Below are the code and all the weights of a small trained network. Each question names an input and a class and asks about switching units off, where a switched-off unit gives its printed mean instead of its output.

import numpy as np


def w(rows, s, z=0):
    codes = np.array(rows[::2]) - 128.0
    scale = np.full(codes.shape[1], s)
    scale[-1] = z or s
    return codes * scale


def f(y):
    return np.maximum(y, 0)


def log_softmax(a):
    a = a - a.max(-1, keepdims=True)
    return a - np.log(np.exp(a).sum(-1, keepdims=True))


def net(x, mask):
    res = np.array(x, float).reshape(1, 7) / 4 @ E
    y = f(res @ A[0][:, :-1].T + A[0][:, -1])
    res = res + np.where(mask, y, B[0][:, -1]) @ B[0][:, :-1]
    return log_softmax(res[-1] @ U[:, :-1].T + U[:, -1])


A, B = {}, {}
E = w([
[73,66,173,63,106,223,169,143],'x0',
[61,75,82,107,147,46,110,201],'x1',
[113,163,179,34,154,56,180,136],'x2',
[124,60,112,95,65,111,17,64],'x3',
[172,185,193,186,41,118,47,201],'x4',
[73,128,225,152,215,166,27,142],'x5',
[180,116,150,147,195,151,254,35],'x6',
],0.0078)
A[0] = w([
[104,107,132,84,136,150,154,140,238],'n1',
[80,157,164,183,60,146,73,145,197],'n2',
[139,189,194,68,112,168,112,160,234],'n3',
[94,89,107,153,104,161,124,170,200],'n4',
[133,101,188,116,88,113,166,94,230],'n5',
[144,115,95,88,93,85,147,82,144],'n6',
[126,68,157,157,153,151,100,98,204],'n7',
[84,119,152,74,166,122,129,110,160],'n8',
[207,131,89,183,151,128,163,123,163],'n9',
[116,161,114,96,135,93,88,214,189],'n10',
[133,151,163,204,67,90,105,137,208],'n11',
[173,141,80,119,87,95,114,107,211],'n12',
[150,164,130,254,144,161,135,78,240],'n13',
[129,147,119,138,195,108,139,85,253],'n14',
[88,126,138,91,169,134,140,146,140],'n15',
[102,118,81,113,120,121,145,205,226],'n16',
[64,118,117,121,169,136,139,141,121],'n17',
],0.013,0.0034)
B[0] = w([
[78,93,139,138,45,115,104,78,208],'n1',
[199,202,102,127,159,172,70,192,247],'n2',
[152,117,191,149,63,183,202,204,227],'n3',
[155,70,40,227,134,133,32,152,190],'n4',
[97,100,117,112,65,188,150,92,197],'n5',
[64,118,29,15,53,46,168,140,210],'n6',
[128,79,107,106,172,177,23,101,208],'n7',
[28,37,250,119,141,151,106,93,215],'n8',
[175,147,112,113,139,63,165,71,217],'n9',
[86,176,160,168,186,100,156,213,221],'n10',
[149,184,123,65,176,159,142,146,227],'n11',
[159,155,77,18,106,97,111,157,213],'n12',
[248,178,157,109,204,158,123,48,246],'n13',
[110,117,213,91,224,107,197,4,226],'n14',
[41,86,152,162,140,147,136,148,199],'n15',
[53,156,88,255,51,41,144,165,206],'n16',
[101,100,168,178,185,93,120,109,195],'n17',
],0.006,0.011)
U = w([
[55,84,112,254,132,89,108,150,1],'0',
[245,175,159,120,208,78,163,29,231],'1',
[157,209,168,157,192,120,123,247,10],'2',
[158,128,178,125,38,222,177,146,130],'3',
[28,64,226,93,206,114,103,70,84],'4',
[111,127,51,30,53,60,145,123,204],'5',
[219,116,94,115,140,251,24,97,171],'6',
],0.0083,0.00064)

Each question gives the input, the list of numbers given to net, and the class t.
The units are the neurons (one row each of A and B). Each row of codes is followed by its name. A weight is (code - 128) times the scale printed after its matrix; where a second scale follows, it is the last column's (A, B and U).
mask holds one flag per neuron, in row order. A switched-off neuron (its flag False) gives its mean, the last column of its row in B, instead of its output. The means were averaged over made-up inputs and are rounded, as every weight is.
A unit's drop is (log p(t) with every unit on - log p(t) with that unit switched off) / (log p(t) with every unit on - log p(t) with every unit switched off).
The circuit of an input: a set's keep is (log p(t) with only the set's units on - log p(t) with every unit switched off) / (log p(t) with every unit on - log p(t) with every unit switched off). Starting from the 12 units with the biggest drops (on a tie, the unit counted first), units are removed one at a time, each time the one whose removal leaves the highest keep (on an exact tie, the one counted first), for as long as the keep stays at least 0.8.
circuit, biggest first: the units of the circuit, biggest drop first
unit that matters most: the unit with the biggest drop
k most important neurons: the k neurons with the biggest drops, biggest first
drop of u: that unit's drop, to one decimal
input [-3,-7,3,3,-6,-8,5], class 5: circuit, biggest first : n6
input [8,0,8,4,6,1,7], class 3: 3 most important neurons : n3, n14, n5
input [0,3,0,-8,-5,-4,2], class 4: circuit, biggest first : n14, n13, n2
input [6,6,4,5,8,-1,1], class 2: circuit, biggest first : n10, n2
input [7,5,-4,3,-5,0,-1], class 0: circuit, biggest first : n4, n16
input [1,-3,7,-7,3,-7,-1], class 5: circuit, biggest first : n13, n2
input [4,0,1,-5,-4,-6,2], class 5: circuit, biggest first : n6, n13
input [7,-8,5,-1,-1,6,-6], class 3: 2 most important neurons : n3, n14
input [7,-5,-1,6,1,-5,-1], class 5: 2 most important neurons : n6, n13
input [-3,-4,7,2,-8,-3,2], class 4: 2 most important neurons : n14, n8
input [7,2,7,-1,3,0,-2], class 3: 4 most important neurons : n3, n14, n5, n7
input [3,-2,6,4,5,-3,-7], class 2: 2 most important neurons : n10, n2
input [-5,5,4,-7,5,8,7], class 1: 2 most important neurons : n13, n14
input [1,-2,-1,-4,-7,-2,1], class 4: unit that matters most : n2
input [-7,4,-7,1,4,2,2], class 1: 2 most important neurons : n13, n9
input [8,-6,-3,5,1,-8,7], class 5: drop of n6 : 0.4
input [3,2,2,7,5,7,-1], class 2: drop of n10 : 0.5
input [-6,8,8,1,5,-3,-4], class 2: drop of n10 : 2.2
input [-2,3,7,0,8,-6,3], class 5: drop of n10 : 0.0
input [6,-8,-2,2,-3,-8,-8], class 5: unit that matters most : n6
